In the rows, zero is written as 128.
Each row has a class, written after it.
[127 138 113 120 131 130  93  97 103 116 204 107 107 153 117  88 152 148
  85  93 139 120  99  55  91  92 131 135  63 100  90 144 133 168  66 104
  96 128 150 138  98 109] -> B
[122 137 110 125 139 159 107 101  90 121 206 114 106 161 115  88 147 143
  90 103 135 116  95  54  81  84 133 125  71  96  88 133 130 166  58  80
 100 116 135 138 101 115] -> Z
[146 147  83  98 152 115 134 147 140 125 118 167  70 201 124 160 115 102
  96 122 105  91 141 132  75 146 126  76 102  78 149 143  86 132 138 160
 108 111 131 157  98  47] -> Z
[156 136 131 112 160 178 132 119 106 133 192  98 148 169 128 118 118 156
  86  97 116 133  91  88  86  86 147 134 102 118  87 117 119 182 119  92
 109 141 118 106  95 137] -> J
[ 96 148 133 104 103 112 155 124 145 121 166 114 101  86 127 122 165 149
  77 149 158 146 122 137 167 151 112 132 143  84 188 111 121 106 126 114
 129 120 148 145 149 104] -> A
[145 149 131 143 101 155  91 143 110 157 143 207 135 155 125 156 117 113
  98 152 135 170 107 105  42 148 117 102 119  93 177 115  85 108 112 139
 113 117 146 163  96 174] -> F
[125 136 113 118 147 155 104 102  98 122 209 109 106 161 107  97 149 139
 103 102 131 117  98  58  95  85 127 124  62  96  98 130 129 167  63  80
  95 117 136 141 104 109] -> Z
[ 94 143 124 104  96 120 141 120 143 134 169 123  86  97 121 130 151 157
  67 141 156 149 111 136 153 160 113 129 148  85 197 101 138 108 122 112
 142 123 163 146 151  94] -> T
[109 129 137 133 134 120 155 120 145 137 146 116  82  68 131 119 169 156
  73 171 142 133 114 118 158 160 107 117 114  44 196 110 138  83 113 118
 151 159 159 134 145 109] -> A
[142 139 111 119 143 108 144 153 111 130 109 134  76 184 130 181 107 101
  73 102  85  88 159 151 103 143 100  45 132 143 182 144 103 136 160 175
 106 123 149 165  86  83] -> V
[137 140 110 123 147 149  89  86  90 130 191 114 112 152 124  96 140 130
 108  93 135 109  98  67  81  94 127 126  82 110  87 131 129 160  60  90
 104 124 146 135 101 106] -> J
[162 147  81 101 143 110 129 156 123 125 110 154  71 194 130 155 108  92
 100 109 129  96 149 146  86 139 118  80 104  83 149 161  74 148 138 151
 108 117 140 151  87  51] -> A
[140 134 131 122 151 171 137 120 113 133 191 101 138 157 130 118 114 141
  72 104 118 147  95  78  81  80 147 129  95 123  90 129 125 191 122  89
  90 155 131 113  96 132] -> H
[146 152 134 142 106 168  89 147 106 154 150 215 132 166 124 168 110 131
  82 156 143 162 112 118  53 152 109 102 129  97 186 127  78 110 113 163
 108 115 154 166 106 167] -> E
[147 146 131 139 107 149  84 141 112 164 143 201 138 166 118 170 105 113
  89 149 143 169 113 108  37 151 117 100 125 101 174 116  79 114 116 152
 108 112 148 162  98 174] -> F
[149 151  87 110 130 112 129 154 135 114 119 171  76 193 133 152 107  99
  93 117 111  95 151 141  68 144 130  76 109  96 147 152  94 122 161 165
 108 117 132 146  93  64] -> P
[135 123 132 148 107 167  53 133 113 147 128 179 137 144 108 146 120 105
 108 151 119 162 120  94  46 163 107 118 151 107 143 146 124 105 106 141
 114 101 137 147 129 192] -> F
[151 142 115 115 165 183 141 123 115 140 204 106 143 158 124 119 119 161
  75  96 125 139 101  86  89  84 143 124 103 118 103 129 115 191 123  95
  94 140 127  97  96 130] -> E
[143 141 119 118 129  93 143 164 106 123 114 132  72 178 130 176 109 118
  82 104  82  93 156 156 100 139 100  50 133 129 183 132  99 132 165 163
 110 126 146 162  87  74] -> V
[107 152 126 104 110 112 128 117 145 127 165 113  98  92 134 142 165 162
  80 132 165 150 117 142 165 148 118 145 145  89 185 124 134  97 127 110
 154 112 168 149 163  94] -> J
[143 138 127 122 151 188 143 119 114 129 200 102 137 158 127 123 115 145
  82 106 115 148  85  88  87  84 149 135 102 128  91 122 120 184 123  95
  85 150 128 111 102 140] -> H
[135 145 142 143 103 171  90 141 107 147 147 200 140 169 117 168 112 123
  86 157 144 162  96 101  52 149 116 104 127  93 181 111  83 106 100 154
 110 113 136 169 103 173] -> Z
[131 124 148 146  89 164  54 127  97 150 123 193 132 159 102 155 115 117
 102 160 109 161 118 103  60 162  97 109 151 100 156 127 127 106 107 162
 108 112 133 163 124 184] -> T
[121 130 150 138  99 158  55 134 102 139 125 185 148 154 112 153 118 111
 102 155 112 163 133  93  57 157 100 124 165 106 141 152 125 106 108 166
  98 108 129 162 137 189] -> W
[151 143 114 120 131 119 145 158 129 129 104 143  75 199 141 172 101 100
  92 113 100  94 160 165 106 145 108  58 122 134 184 147 112 135 157 168
 109 132 153 162  98  81] -> H
[155 144 113 108 146 105 147 163 117 131 108 138  85 197 138 180  99  99
  88 101  94  85 161 176 109 140 110  52 139 130 173 147 113 149 168 162
 125 130 150 154  99  66] -> J
[135 148 137 142 100 169  97 139 110 150 144 204 144 165 124 167 114 112
  95 155 143 161  95  96  52 145 121 101 114  97 190 104  82 114 104 152
 111 115 138 172 105 167] -> Z
[143 119 149 143 105 181  42 132 109 135 119 192 151 153 117 155 123 110
 125 155 111 156 128 102  61 160 101 117 151  98 136 148 134 106 102 166
 117 101 129 154 142 199] -> J
[103 128 137 134 136 111 150 106 145 142 158 116  79  65 116 135 160 161
  87 165 140 124 112 111 159 149 102 110 115  53 211 100 141  63 110 132
 139 146 164 137 156 120] -> W
[120 123 143 147 114 174  64 124 116 133 121 184 148 151 107 153 130 100
 105 163 102 157 119  89  59 157 110 120 155 102 143 148 125 107 105 164
 107  97 123 169 132 187] -> Z
[155 146 102 118 126 104 143 157 123 121 105 139  80 201 133 169 112 112
  88  98 109  91 151 160 108 150 115  62 119 135 178 137 107 136 155 174
 117 130 156 158 100  67] -> B
[145 146 114 117 134 107 142 159 120 133 107 134  65 198 138 179  97  88
  82 113  99  91 158 171 116 145 107  60 123 133 187 153 114 137 160 165
 101 133 154 166  95  66] -> H
[107 124 137 134 147 122 150 117 146 144 137 114  91  71 126 124 159 149
  84 180 138 138 118 117 154 162 108 117 119  50 193  98 139  83 117 118
 148 163 155 138 145 116] -> A
[144 142 125 115 154 179 147 131 108 124 183  95 150 152 129 105 127 145
  77 109 123 148  99  84  95  87 146 135 100 117  88 127 112 190 125  90
  97 155 119 104  94 136] -> A
[153 141  91 105 143 100 120 145 122 124 115 155  69 195 123 171 108 110
  97 102 105  98 144 134  72 141 110  73 110  99 148 153  80 130 142 173
 104 103 134 156  87  65] -> V
[156 148  83  94 133 120 116 149 130 132 108 176  63 216 130 167 104 102
  88 113 122 105 141 138  84 149 116  79 104  83 157 137  98 143 137 164
 111 115 133 145  91  54] -> T
[125 137 106 129 132 136  91  88  88 124 203 110 105 143 113  96 151 148
 106  92 128 127  99  46  81  87 114 117  70 106  91 140 126 165  56 101
  93 115 141 145  91 123] -> V
[144 149 117 110 144 100 155 165 113 132 113 135  77 206 137 178  99 101
  91 107  97  85 166 155 108 134 109  59 125 132 188 145 109 128 166 167
 103 130 151 156  99  72] -> W
[104 146 124 104 113 125 161 124 159 132 179 124 101 102 128 139 167 159
  66 141 163 146 123 147 180 159 112 124 153  87 205 124 134 104 120 118
 132 103 163 141 154  95] -> E
[151 147 114 118 133 111 144 157 124 132 109 137  68 201 141 179 102 100
  77 106 107  92 158 165 112 143 109  61 126 135 185 138 106 139 162 165
 105 125 154 162  96  66] -> H
[124 123 146 150 106 184  43 131 112 127 132 196 144 152 107 148 118 109
 107 166 108 158 127  90  46 158 104 109 158 112 136 146 136  93 111 163
 107 103 125 166 136 211] -> P
[157 146  77 105 150  95 114 150 135 132 105 159  67 195 128 159 109  93
  93 109 115  97 155 139  65 149 122  82 110  86 147 162  90 135 145 157
 118 103 140 143  87  59] -> F
[ 95 152 121 109 111  95 152 127 159 128 178 113  85  86 127 129 161 164
  72 145 168 136 125 142 171 155 111 128 145  85 210 119 131  97 124 126
 136 109 172 149 148  92] -> E
[147 145 104 120 130 101 122 155 117 126 105 146  80 192 133 174 109 107
  81  96  91  87 160 156 101 152 108  57 133 150 167 139 103 144 169 171
 109 131 158 156  97  56] -> B
[106 151 127 114 116 103 154 121 159 135 160 109  90  96 130 124 165 149
  79 147 159 144 107 137 158 157 124 145 130  84 201 105 130  85 119 117
 144 111 164 141 144  99] -> F
[108 128 141 127 139 125 159 122 147 136 150 116  92  71 126 116 159 152
  70 171 140 127 113 115 151 157 113 113 113  41 198  99 136  85 117 112
 145 157 155 129 146 109] -> A
[107 129 133 121 126 125 148 111 146 145 155 129  71  78 117 135 156 170
  67 170 129 140 112 116 145 154 110 109 106  50 204  84 144  82 128 123
 146 163 158 132 149 112] -> T
[135 135 133 140 110 173  58 131 120 145 134 196 136 154 111 152 129 124
 104 160 115 159 129 101  71 160  95 107 147 105 157 147 124 109 109 171
 104  99 132 157 136 184] -> E
[157 152  80  96 142  93 138 150 127 118 113 157  67 215 130 164 106 112
 114 109 121  85 151 134  80 141 124  78 102  74 155 144  88 122 134 166
 105 108 136 150 102  49] -> W
[160 148  74 104 129  93 105 142 137 120 100 170  77 194 131 158 121 111
 103  98 124 101 157 138  84 151 122  83 114  86 136 144  91 132 142 172
 108 109 141 153  96  49] -> B
[105 150 136 105  98 109 142 115 150 122 169 115 102  94 131 131 163 158
  81 140 160 134 117 144 170 153 117 139 139  78 196 116 131  87 123 121
 139 107 159 145 154 103] -> J
[ 86 142 137 112 111 109 151 124 155 120 168 107  96  94 123 125 168 163
  75 152 154 135 114 126 168 152 119 135 137  72 200 107 141  86 118 109
 146 108 152 151 155  99] -> Z
[111 128 132 134 126 114 136 101 151 140 151 129  88  81 123 122 169 170
  70 162 139 136 113 109 145 154 116 114 100  47 196 103 144  67 110 129
 145 148 172 144 148 109] -> B
[141 153 141 151  94 168  87 138 107 144 145 220 143 168 127 159 109 139
  93 166 139 167 109 108  47 143 118 100 129  94 169  96  88  93 117 153
 112 118 141 180 102 184] -> P
[ 96 121 136 139 142 128 159 100 155 145 148 115  95  71 119 129 163 158
  79 183 123 134 107 111 151 150 116 104 111  50 208 101 150  73 108 119
 153 152 157 142 146 117] -> Z
[131 134 130 115 164 187 152 121 112 129 193  94 143 166 119 107 124 147
  69 117 105 139  88  79  88  85 151 141  92 120  91 116 124 184 120  89
 102 146 113 117 101 133] -> Z
[126 148 115 114 148 135 108  96  97 125 204 111 110 159 121  95 137 134
 101  93 139 109  98  50  81  78 127 134  71 102 101 138 121 170  57 107
  83 123 148 142  97 112] -> W
[140 136 127 119 149 173 134 117 119 128 193 107 152 154 120 108 115 153
  74 109 121 133  96  77  79  82 154 123 105 121  85 121 128 175 126 101
 100 142 114 110  99 146] -> P
[106 121 139 141 137 118 151 115 141 144 146 115  88  65 120 133 161 165
  79 168 128 139 108 112 154 151 107 104 112  47 198 101 152  67 115 132
 150 147 154 139 149 131] -> V
[151 156  84  93 151  96 120 152 124 117 114 158  70 207 130 172 107 102
 109 105 123  92 146 133  86 136 119  84 107  84 156 158  89 125 136 161
 106 104 141 151 102  47] -> W
[155 148  85 109 138 116 109 145 134 123 108 166  64 208 141 174 108  91
  95 111 114  96 148 136  85 146 119  73 111  81 155 169 107 140 133 175
 103 102 141 153  98  57] -> H
[146 149 145 133 102 173  85 158  99 148 137 204 152 169 128 163 110 112
  88 150 148 172 114 105  51 148 114 100 130  99 175 111  75 122 122 143
 107 119 137 165 105 171] -> A
[132 126 143 156  91 169  48 124 113 143 123 183 126 150 112 156 118 112
 104 165 123 160 115  95  68 163  97 113 148  98 155 139 130  94  97 160
  98 105 135 169 131 193] -> H
[131 126 141 141  89 187  45 126 102 142 121 202 135 164 107 156 116 108
  98 162 110 175 123  94  46 164  98 119 147 100 154 120 121 110 112 173
  99 106 122 155 126 200] -> T
[132 131 136 148 113 179  56 137 113 145 129 192 143 155 115 149 119 112
 104 165 115 158 127 103  71 157  97 111 148 107 166 160 127 110 103 165
 107  99 143 162 125 189] -> E
[130 140 106 122 132 138  88 100  99 117 204 118 109 156 123  94 149 141
  95  86 140 119  92  52  85  94 132 129  67 106  92 141 131 173  64 102
  98 125 152 134 100 104] -> B
[143 140 120 116 134 113 152 165 112 120 118 134  76 181 129 177 106 115
  81 108  79  98 154 160  99 141  99  48 135 138 182 137 101 129 164 170
 103 128 142 156  90  90] -> V
[ 98 144 125 109 112 102 139 122 164 136 165 115  93  84 124 128 159 149
  74 146 163 147 116 133 155 152 111 129 141  82 203 119 138  95 121 119
 146 103 160 136 149 114] -> F
[128 123 132 145  80 175  44 121 106 148 121 205 122 156 108 151 118 114
 103 166 109 168 131  94  62 165  91 117 151  93 144 129 133 112 108 167
  97 107 128 161 130 193] -> T
[128 145 118 110 140 141 107 103  95 124 208 114 104 158 120  93 143 141
 106  97 141 118  99  51  87  77 124 131  67  95 100 134 130 162  59  96
  87 124 142 138 107 119] -> W
[122 124 140 154 117 184  58 126 111 148 127 184 143 165 107 148 122 105
 116 167 108 160 116  86  57 158 107 120 144 106 141 141 133  97 101 162
 105 102 125 165 135 191] -> Z
[158 149  82 102 144 117 120 151 122 120  99 156  78 189 130 159 110  84
 105 110 115  91 147 145  83 150 116  80 114  95 151 164  77 142 140 151
 107 119 136 149  91  51] -> A
[139 133 126 124 148 169 146 122  97 128 190  95 145 149 121 114 125 161
  73  97 111 148  98  77  88  81 140 119 103 121  89 116 124 179 122  95
  97 140 118 113  96 149] -> V
[139 144 124 124 153 175 144 120 113 129 199 109 138 156 120 105 112 151
  71 114 124 142  89  84  75  78 150 133 100 118  87 108 122 172 130  95
  96 149 120 120  94 146] -> P
[137 143 109 116 142 154 111 105 104 127 215 118 101 159 118  92 148 159
  96  98 149 118 103  72  98  93 119 123  74 106 107 150 126 165  53  90
 101 120 148 135 100 121] -> E
[152 148 145 136  99 173  89 157 103 153 135 205 154 170 130 163 112 120
  91 147 150 168 107 110  58 153 114 104 132  92 174 114  75 127 115 148
 112 118 138 159 106 162] -> A
[157 145  69 106 128  95  94 136 131 111 106 171  70 198 129 155 120 104
 100 102 121  93 153 119  68 150 125  79  95  77 136 150  90 132 131 172
 104 105 143 149  97  45] -> B
[ 95 145 134 118  93  94 136 119 153 124 172 106  85  94 127 132 155 161
  76 145 169 141 110 133 165 157 116 132 138  69 197 121 140  89 112 113
 134 111 165 147 150  90] -> H
[ 93 145 132 100  92 120 150 121 153 131 167 131 100 114 132 128 157 161
  70 144 150 153 119 136 165 161 115 137 146  85 192 102 141 115 125 123
 136 119 153 140 147  94] -> T
[ 94 149 132 103 104 123 151 132 149 111 162 112 102  90 132 117 167 154
  77 153 144 139 126 136 176 159 114 139 146  74 188 128 133 106 131 109
 132 119 147 143 151 105] -> A
[ 90 149 129 103  99  94 150 121 150 122 170 111  96  97 130 131 159 159
  83 140 160 137 122 118 165 149 113 139 142  78 196 112 138 102 123 124
 134 110 151 145 161 102] -> W
[126 118 151 156  95 189  56 128 114 133 123 181 144 154 112 159 111  97
 100 167 108 167 126 105  67 163 101 119 157 110 149 166 135 101 110 170
  91 106 129 159 132 215] -> H
[104 128 141 133 140 111 162 104 142 151 155 114  87  84 121 134 158 154
  83 168 136 126 112 107 160 144 109 107 104  44 212 110 153  66 104 123
 137 151 167 137 153 112] -> W
[ 97 137 127 107  91 123 149 117 147 133 168 127  82 107 127 120 158 157
  72 145 151 141 113 130 161 155 110 128 133  79 202 102 147 106 117 117
 142 115 157 143 149 100] -> T
[150 148  77 107 140 105 124 138 126 119 113 157  72 187 132 168 115 111
  99 101 114 103 150 126  72 139 119  75 108  88 149 150  86 125 141 169
 106 101 141 151  95  61] -> V
[140 144 110 115 149 144 103  99  94 138 205 110 110 166 117  94 148 133
  96  88 137 125 102  72  87  87 133 131  68 107  88 142 125 172  60  78
  95 116 146 130  90 109] -> F
[110 132 130 132 150 118 151 104 150 155 161 123  81  75 118 139 160 169
  70 173 138 132 124 126 160 149 106 105 113  58 206 114 141  73 116 125
 137 147 174 138 150 107] -> E
